Look-ups in named tables: a row name and a column name give one cell, copied from the table.

tefa =
         vimimar    pip   kure  vilazur  nosarub  gubavo    zil    gar
bebo       68991  60525  67240    53060    34197   79190  62392  35311
mam        47521  52294  37686    61808    68016   56198  23554  61521
bar        54204  54707  54334    47272    56033   54650  21267  70414
lor        64772  70706  60149    62236    92090   52405  54426  59130
devisov    61365  49380  64717    34125    61129   15761  55764  60697
raf        56947  50695  59263    60481    65531   31381  53660  64791
gemeduz    33899  57533  53385    54507    63271   77134  46894  69522
duzoz      53136  65153  55445    44475    73128   27635  46651  84212

vimimar of bar is 54204
zil of devisov is 55764
nosarub of raf is 65531
gar of gemeduz is 69522
nosarub of gemeduz is 63271
pip of lor is 70706
zil of mam is 23554
pip of raf is 50695
kure of lor is 60149
gar of bebo is 35311
nosarub of bebo is 34197
zil of raf is 53660
gar of bar is 70414
Which row has the largest gar? duzoz

femapo =
columns: mut, dagagu, vep, damigo
ribis: [657, 365, 527, 870]
lipali: [358, 198, 528, 367]
kunoler: [576, 640, 606, 612]
pivabu: [569, 855, 540, 410]
basipi: [386, 647, 541, 349]
dal: [277, 403, 572, 375]

vep of ribis: 527
damigo of lipali: 367
damigo of kunoler: 612
dagagu of ribis: 365
damigo of ribis: 870
vep of basipi: 541
dagagu of lipali: 198
mut of dal: 277
damigo of basipi: 349
dagagu of basipi: 647
damigo of pivabu: 410
vep of kunoler: 606
dagagu of dal: 403
Row with the largest damigo: ribis

desef.csv
,ziviv,bog,noral,ravimo,kibavo,dodeli,dade,zar,mes,riramul
sir,2.0,3.3,6.2,3.9,3.5,0.8,3.9,1.2,1.1,3.8
nalesud,1.5,3.3,1.6,3.6,4.0,2.9,6.1,1.4,5.2,0.4
fogem,3.3,5.8,1.8,4.6,2.7,6.1,4.3,4.3,3.5,4.3
mit,5.8,6.7,2.0,1.4,7.0,3.7,6.9,6.3,4.2,3.7
pon,5.6,8.6,1.8,2.4,2.8,1.0,4.2,2.3,3.9,4.0

dade of pon is 4.2
dodeli of fogem is 6.1
ziviv of pon is 5.6
riramul of pon is 4.0
noral of mit is 2.0
ziviv of sir is 2.0
ziviv of nalesud is 1.5
mes of fogem is 3.5
ravimo of pon is 2.4
dade of nalesud is 6.1
kibavo of nalesud is 4.0
ziviv of mit is 5.8
dade of sir is 3.9
dodeli of sir is 0.8
mes of nalesud is 5.2
noral of fogem is 1.8
zar of nalesud is 1.4
ravimo of mit is 1.4
ravimo of nalesud is 3.6
riramul of mit is 3.7

mov.csv
,rifudi,ved,nor,rol,mup,vosa
lokapun,-4418,1673,-6053,5925,-4014,-595
kuv,-455,-2112,3338,-3150,4997,-5349
kib,-1293,-1730,-2004,-4719,909,-5293
repozus,351,-132,-2090,-3254,-2782,-2195
rov,-350,-6614,-1474,-4088,-3177,-5227
lodo,3172,-567,1784,196,-4289,-2960

What is the nor of rov in mov? -1474
What is the ved of repozus in mov? -132
What is the ved of lodo in mov? -567
What is the ved of rov in mov? -6614
What is the nor of lokapun in mov? -6053
What is the mup of repozus in mov? -2782
What is the mup of kuv in mov? 4997
What is the vosa of repozus in mov? -2195
What is the vosa of rov in mov? -5227
What is the vosa of kuv in mov? -5349
What is the ved of kib in mov? -1730
What is the rol of kib in mov? -4719
What is the nor of lodo in mov? 1784
What is the rifudi of kuv in mov? -455
What is the rol of rov in mov? -4088
What is the rifudi of lokapun in mov? -4418
What is the mup of lodo in mov? -4289
What is the nor of kib in mov? -2004

vikal
|  | potal | safetu | tofeta | bevobit | badak | fofosu |
|---|---|---|---|---|---|---|
| fad | 57419 | -44478 | -11842 | 52596 | -54029 | 1920 |
| zes | -21763 | -16660 | 40044 | -45744 | 19427 | 12309 |
| fon | 15350 | 33181 | -34908 | -21309 | 40590 | -1995 |
| dobevar | -41826 | -20921 | 60761 | -56238 | 1444 | 49603 |
| fes | 52022 | -54925 | 23894 | 14669 | -50643 | 55246 |
| luvi | 21188 | 29539 | -40733 | -14432 | 43532 | -11825 |
| sorako | 26442 | 22058 | -39412 | -12129 | 39124 | -7233 |
| vikel | -42503 | 72345 | -20847 | -60169 | 64332 | 2489 |

safetu of zes is -16660
potal of fon is 15350
badak of fad is -54029
badak of luvi is 43532
tofeta of sorako is -39412
potal of sorako is 26442
safetu of vikel is 72345
Which row has the largest fofosu? fes

meno.tsv
	dak	rolize	munen	nale	vimafe	kazani
gul	76	54	136	45	164	137
pezolem	58	138	113	85	110	7
dek	65	133	91	111	71	6
musiv	109	82	234	108	136	153
sep	92	64	156	140	132	143
vusafa	105	87	168	77	107	154
zuzuri	62	80	67	117	209	18
kun	131	137	162	63	124	59
sel	114	25	168	78	188	177
depa	117	96	198	108	171	89
neza	31	31	122	157	85	158

zuzuri, nale -> 117
zuzuri, munen -> 67
vusafa, vimafe -> 107
sep, munen -> 156
musiv, dak -> 109
gul, kazani -> 137
depa, dak -> 117
vusafa, munen -> 168
kun, kazani -> 59
musiv, vimafe -> 136
kun, nale -> 63
sel, kazani -> 177

gugeve
columns: lusav, nol, momomut, bamot, ratupip
val: [53, 103, 145, 239, 7]
lelek: [75, 24, 81, 95, 72]
zilage: [91, 79, 54, 28, 112]
vibiko: [36, 38, 40, 42, 114]
goga: [67, 97, 25, 22, 115]

lusav of lelek: 75
bamot of zilage: 28
nol of val: 103
bamot of lelek: 95
lusav of goga: 67
bamot of goga: 22
ratupip of lelek: 72
lusav of val: 53
momomut of goga: 25
bamot of val: 239
lusav of vibiko: 36
bamot of vibiko: 42
nol of lelek: 24
momomut of val: 145
momomut of lelek: 81
ratupip of goga: 115
nol of goga: 97
ratupip of zilage: 112
nol of vibiko: 38
ratupip of val: 7

